Here is a tiny trained network, its code and every weight. The questions are about switching its units off for an input and a class, where a switched-off unit gives its printed mean instead of its output.

import numpy as np


def w(rows, s, z=0):
    codes = np.array(rows[::2]) - 128.0
    scale = np.full(codes.shape[1], s)
    scale[-1] = z or s
    return codes * scale


def norm(h):
    return h / np.sqrt((h * h).mean(-1, keepdims=True) + 1e-5)


def f(y):
    return np.maximum(y, 0)


def log_softmax(a):
    a = a - a.max(-1, keepdims=True)
    return a - np.log(np.exp(a).sum(-1, keepdims=True))


def net(x, mask):
    res = np.array(x, float).reshape(1, 6) / 4 @ E
    u = 0
    for l in range(4):
        y = f(norm(res) @ A[l][:, :-1].T + A[l][:, -1])
        res = res + np.where(mask[u : u + 5], y, B[l][:, -1]) @ B[l][:, :-1]
        u += 5
    return log_softmax(norm(res)[-1] @ U[:, :-1].T + U[:, -1])


A, B = {}, {}
E = w([
[179,135,187],'x0',
[152,133,155],'x1',
[156,130,152],'x2',
[223,232,98],'x3',
[174,143,22],'x4',
[2,157,170],'x5',
],0.0085)
A[0] = w([
[172,58,143,60],'L0N1',
[69,152,252,255],'L0N2',
[110,203,117,43],'L0N3',
[115,103,75,80],'L0N4',
[120,104,72,208],'L0N5',
],0.013,0.0059)
B[0] = w([
[152,70,195,145],'L0N1',
[29,189,59,246],'L0N2',
[140,94,157,144],'L0N3',
[95,128,200,143],'L0N4',
[163,254,246,179],'L0N5',
],0.0098,0.011)
A[1] = w([
[96,82,92,10],'L1N1',
[98,114,151,1],'L1N2',
[112,178,31,76],'L1N3',
[50,2,209,162],'L1N4',
[74,132,255,202],'L1N5',
],0.007,0.0077)
B[1] = w([
[187,220,1,128],'L1N1',
[159,212,66,128],'L1N2',
[182,65,193,142],'L1N3',
[8,134,130,183],'L1N4',
[55,137,49,254],'L1N5',
],0.0074,0.007)
A[2] = w([
[182,85,22,108],'L2N1',
[139,135,140,3],'L2N2',
[79,153,37,147],'L2N3',
[80,78,2,182],'L2N4',
[159,74,140,129],'L2N5',
],0.013,0.0078)
B[2] = w([
[120,254,86,141],'L2N1',
[36,114,125,128],'L2N2',
[169,187,180,255],'L2N3',
[249,159,194,228],'L2N4',
[34,135,218,137],'L2N5',
],0.0073,0.0078)
A[3] = w([
[143,254,191,254],'L3N1',
[211,172,103,64],'L3N2',
[207,151,19,67],'L3N3',
[126,242,216,213],'L3N4',
[165,70,152,88],'L3N5',
],0.0086,0.0042)
B[3] = w([
[167,58,128,248],'L3N1',
[149,78,79,151],'L3N2',
[95,197,1,143],'L3N3',
[172,52,192,236],'L3N4',
[75,83,153,129],'L3N5',
],0.0093,0.015)
U = w([
[85,120,191,182],'0',
[202,119,142,147],'1',
[53,189,100,204],'2',
[109,177,161,128],'3',
[165,63,149,3],'4',
[198,249,66,126],'5',
],0.015,0.004)

Each question gives the input, the list of numbers given to net, and the class t.
The units are the neurons (one row each of A and B). Each row of codes is followed by its name. A weight is (code - 128) times the scale printed after its matrix; where a second scale follows, it is the last column's (A, B and U).
mask holds one flag per neuron, layer by layer. A switched-off neuron (its flag False) gives its mean, the last column of its row in B, instead of its output. The means were averaged over made-up inputs and are rounded, as every weight is.
A unit's drop is (log p(t) with every unit on - log p(t) with that unit switched off) / (log p(t) with every unit on - log p(t) with every unit switched off).
The circuit of an input: a set's keep is (log p(t) with only the set's units on - log p(t) with every unit switched off) / (log p(t) with every unit on - log p(t) with every unit switched off). Starting from the 12 units with the biggest drops (on a tie, the unit counted first), units are removed one at a time, each time the one whose removal leaves the highest keep (on an exact tie, the one counted first), for as long as the keep stays at least 0.8.
circuit, biggest first: the units of the circuit, biggest drop first
unit that matters most: the unit with the biggest drop
k most important neurons: the k neurons with the biggest drops, biggest first
top k neurons in layer l: the k neurons of layer l with the biggest drops, biggest first
drop when u is switched off: that unit's drop, to one decimal
input [-1,-1,1,-1,0,-7], class 0: circuit, biggest first	(L0N2, L0N1, L2N5)
input [4,1,5,-7,-6,1], class 2: unit that matters most	L0N2
input [-3,-7,6,-6,-7,8], class 2: circuit, biggest first	(L0N2, L3N4)
input [2,-2,1,0,-2,-6], class 0: 3 most important neurons	(L0N2, L0N1, L2N5)
input [3,-5,4,-2,-1,-8], class 0: circuit, biggest first	(L0N1, L2N5, L2N4)
input [6,-3,0,-7,0,-6], class 0: 2 most important neurons	(L0N1, L3N1)
input [-8,-7,8,6,7,1], class 1: top 3 neurons in layer 0	(L0N2, L0N5, L0N4)
input [5,-6,-5,-4,-1,-5], class 0: 4 most important neurons	(L0N1, L0N2, L3N1, L2N4)
input [3,-1,1,-5,-3,-8], class 0: 3 most important neurons	(L0N1, L3N1, L0N2)
input [-4,2,-3,-4,-2,-8], class 0: top 2 neurons in layer 2	(L2N4, L2N3)
input [5,-3,7,-2,-2,4], class 2: drop when L0N2 is switched off	0.8
input [7,3,-6,6,6,4], class 1: drop when L1N5 is switched off	0.2
input [7,0,5,-2,-2,7], class 2: drop when L0N2 is switched off	0.5
input [1,-6,8,-3,-5,3], class 2: circuit, biggest first	(L0N2)
